Here is a tiny trained network, its code and every weight. The questions are about switching its units off for an input and a target symbol, where a switched-off unit gives its printed mean instead of its output.

import numpy as np


def w(rows, s, z=0):
    codes = np.array(rows[::2]) - 128.0
    scale = np.full(codes.shape[1], s)
    scale[-1] = z or s
    return codes * scale


def f(y):
    return np.maximum(y, 0)


def softmax(a):
    e = np.exp(a - a.max(-1, keepdims=True))
    return e / e.sum(-1, keepdims=True)


def log_softmax(a):
    a = a - a.max(-1, keepdims=True)
    return a - np.log(np.exp(a).sum(-1, keepdims=True))


def net(x, mask):
    ids = ['ΛΣΨΩαζμπτ'.index(c) for c in x.split()]
    T = len(ids)
    res = E[ids] + P[:T]
    u = 0
    for l in range(2):
        r = res
        for j in range(2):
            rows = slice(2 * j, 2 * j + 2)
            q, k, v = (r @ M[l][rows].T for M in (Q, K, V))
            z = softmax(np.where(np.tri(T) > 0, q @ k.T / 2**0.5, -1e9)) @ v
            o = O[l][rows]
            res = res + np.where(mask[u + j], z, o[:, -1]) @ o[:, :-1]
        u += 2
        y = f(res @ A[l][:, :-1].T + A[l][:, -1])
        res = res + np.where(mask[u : u + 12], y, B[l][:, -1]) @ B[l][:, :-1]
        u += 12
    return log_softmax(res[-1] @ U[:, :-1].T + U[:, -1])


Q, K, V, O, A, B = {}, {}, {}, {}, {}, {}
E = w([
[176,241,144,132,201,189],'Λ',
[89,132,74,248,35,150],'Σ',
[117,228,118,103,53,83],'Ψ',
[160,96,129,26,137,90],'Ω',
[75,43,48,72,82,154],'α',
[102,79,23,101,206,116],'ζ',
[114,80,46,190,150,85],'μ',
[230,109,173,180,197,103],'π',
[85,109,107,93,156,251],'τ',
],0.016)
P = w([
[108,135,67,107,168,131],'0',
[114,137,74,109,155,130],'1',
[93,89,170,97,159,153],'2',
[118,135,109,117,144,142],'3',
[46,79,244,95,169,163],'4',
[119,120,125,123,131,156],'5',
],0.011)
Q[0] = w([
[44,90,81,110,162,104],'L0H1',
[51,135,171,120,50,127],'L0H1',
[136,170,123,98,9,181],'L0H2',
[138,84,190,125,104,94],'L0H2',
],0.013)
K[0] = w([
[53,103,195,96,118,119],'L0H1',
[130,114,4,136,110,98],'L0H1',
[121,147,43,114,119,143],'L0H2',
[124,54,94,148,133,77],'L0H2',
],0.012)
V[0] = w([
[166,182,218,151,228,105],'L0H1',
[92,80,149,74,1,195],'L0H1',
[87,82,105,200,190,117],'L0H2',
[200,107,113,132,160,44],'L0H2',
],0.0043)
O[0] = w([
[9,245,32,141,223,5,183],'L0H1',
[223,109,59,149,64,177,4],'L0H1',
[28,105,254,136,103,43,181],'L0H2',
[70,36,156,181,98,88,193],'L0H2',
],0.0056,0.002)
A[0] = w([
[208,134,61,115,115,66,144],'L0N1',
[173,73,212,200,148,98,59],'L0N2',
[102,164,209,91,118,100,156],'L0N3',
[140,184,133,111,46,122,74],'L0N4',
[107,150,72,252,141,127,253],'L0N5',
[29,143,128,87,70,112,32],'L0N6',
[72,191,171,124,37,78,165],'L0N7',
[129,105,159,153,218,114,26],'L0N8',
[180,148,149,101,58,182,30],'L0N9',
[122,183,121,77,164,135,92],'L0N10',
[127,175,136,175,87,171,93],'L0N11',
[147,135,78,126,194,185,122],'L0N12',
],0.011,0.0041)
B[0] = w([
[53,169,151,81,56,143,177],'L0N1',
[150,110,178,165,95,93,200],'L0N2',
[126,208,127,57,47,158,206],'L0N3',
[168,134,112,177,255,146,154],'L0N4',
[88,147,181,82,47,55,254],'L0N5',
[218,81,92,149,117,142,159],'L0N6',
[191,173,40,151,163,235,170],'L0N7',
[232,131,92,208,174,114,238],'L0N8',
[91,182,102,129,170,46,165],'L0N9',
[148,71,231,172,153,104,203],'L0N10',
[149,128,191,158,117,175,155],'L0N11',
[21,151,134,112,100,125,220],'L0N12',
],0.0067,0.0068)
Q[1] = w([
[213,116,165,187,179,137],'L1H1',
[122,65,111,182,107,241],'L1H1',
[254,106,149,120,155,161],'L1H2',
[100,223,147,202,121,220],'L1H2',
],0.0094)
K[1] = w([
[82,144,51,165,168,36],'L1H1',
[13,95,18,167,137,155],'L1H1',
[105,114,1,144,147,49],'L1H2',
[37,212,109,146,141,149],'L1H2',
],0.0085)
V[1] = w([
[2,92,129,158,116,125],'L1H1',
[118,104,155,45,163,107],'L1H1',
[183,102,179,118,122,150],'L1H2',
[173,97,131,87,118,81],'L1H2',
],0.0081)
O[1] = w([
[127,56,218,146,136,159,163],'L1H1',
[221,173,189,68,147,131,252],'L1H1',
[99,112,136,108,96,112,72],'L1H2',
[254,112,112,116,153,72,151],'L1H2',
],0.0079,0.0027)
A[1] = w([
[153,138,124,63,153,82,115],'L1N1',
[134,54,84,125,201,158,48],'L1N2',
[192,167,165,127,122,95,36],'L1N3',
[167,150,161,77,103,166,20],'L1N4',
[128,128,81,100,111,101,13],'L1N5',
[128,105,119,146,222,137,75],'L1N6',
[134,76,105,131,77,165,85],'L1N7',
[66,138,108,141,136,90,44],'L1N8',
[98,139,96,88,93,208,133],'L1N9',
[80,79,125,151,106,115,232],'L1N10',
[152,155,164,177,100,155,110],'L1N11',
[127,153,149,140,7,101,3],'L1N12',
],0.012,0.0045)
B[1] = w([
[63,123,183,99,70,83,254],'L1N1',
[108,110,40,154,224,71,165],'L1N2',
[79,104,24,154,90,191,247],'L1N3',
[82,194,71,176,153,71,204],'L1N4',
[195,211,159,152,115,68,147],'L1N5',
[51,189,66,90,142,144,174],'L1N6',
[111,3,40,213,78,54,175],'L1N7',
[165,187,105,191,45,203,169],'L1N8',
[234,86,140,73,149,139,229],'L1N9',
[201,153,211,208,176,198,211],'L1N10',
[43,124,55,162,70,61,184],'L1N11',
[99,101,66,26,216,191,166],'L1N12',
],0.0066,0.0081)
U = w([
[34,187,179,174,173,166,96],'Λ',
[17,87,96,165,118,186,61],'Σ',
[171,175,92,147,168,179,162],'Ψ',
[82,110,150,54,132,101,225],'Ω',
[165,59,99,131,162,130,117],'α',
[59,109,87,123,254,127,3],'ζ',
[192,136,224,193,206,108,167],'μ',
[98,146,91,225,157,46,70],'π',
[128,115,193,108,192,215,215],'τ',
],0.0081,0.0037)

Each question gives the input, a string of symbols that net reads in full, and the target symbol t.
The units are the heads (2 rows each of Q, K, V and O) and the neurons (one row each of A and B). Each row of codes is followed by its name. A weight is (code - 128) times the scale printed after its matrix; where a second scale follows, it is the last column's (O, A, B and U).
mask holds one flag per unit, layer by layer, with each layer's heads first. A switched-off unit (its flag False) gives its mean, the last column of its rows in O or B, instead of its output. The means were averaged over made-up inputs and are rounded, as every weight is.
A unit's drop is (log p(t) with every unit on - log p(t) with that unit switched off) / (log p(t) with every unit on - log p(t) with every unit switched off).
The circuit of an input: a set's keep is (log p(t) with only the set's units on - log p(t) with every unit switched off) / (log p(t) with every unit on - log p(t) with every unit switched off). Starting from the 12 units with the biggest drops (on a tie, the unit counted first), units are removed one at a time, each time the one whose removal leaves the highest keep (on an exact tie, the one counted first), for as long as the keep stays at least 0.8.
units of the circuit, in order: the units of the circuit, biggest drop first
most important unit: the unit with the biggest drop
k most important neurons: the k neurons with the biggest drops, biggest first
k most important neurons of layer l: the k neurons of layer l with the biggest drops, biggest first
heads that matter: for each layer, one digit per head in row order, 1 if its drop is at least 0.15 and else 0, layers parted by /
drop when u is switched off: that unit's drop, to one decimal
input Ω Λ Λ α Ψ ζ, target Ψ: heads that matter : 00 / 10
input μ μ Ω Ω Ψ ζ, target Ψ: most important neuron : (L0N7)
input π Λ μ ζ, target Λ: 2 most important neurons : (L0N12 L0N10)
input Ω Ω Ω μ Σ π, target π: units of the circuit, in order : (L0H1 L0N8 L1H1)
input ζ Ω π, target π: 2 most important neurons : (L0N8 L0N2)
input ζ μ ζ, target ζ: 3 most important neurons : (L1N2 L0N5 L1N6)
input π Λ π ζ, target π: units of the circuit, in order : (L0N8 L1H1 L0H1 L1N5)
input π Ω τ τ Σ μ, target Σ: 2 most important neurons of layer 0 : (L0N11 L0N5)
input Ω Ω Ω τ, target τ: 2 most important neurons : (L0N12 L1N9)
input Λ Σ Ω α α ζ, target α: 3 most important neurons of layer 1 : (L1N7 L1N9 L1N1)
input Ω ζ τ μ, target τ: 2 most important neurons of layer 1 : (L1N10 L1N12)
input Ψ τ ζ ζ, target τ: 2 most important neurons of layer 0 : (L0N12 L0N8)
input π Λ π α μ, target μ: 2 most important neurons of layer 1 : (L1N10 L1N3)
input π μ Ω μ, target Ω: most important neuron of layer 0 : (L0N5)
input Ω π α μ, target α: 2 most important neurons : (L1N7 L1N12)
input π Σ Ψ ζ Ψ Ψ, target Ψ: drop when L0N7 is switched off : 0.2
input α ζ Ω α τ Λ, target Λ: drop when L0N7 is switched off : 0.0
input Ω ζ μ, target μ: drop when L1N10 is switched off : 0.1
input ζ Λ Σ μ, target Σ: drop when L1H2 is switched off : 0.1
input ζ Λ α Ψ τ, target τ: most important unit : L1N9
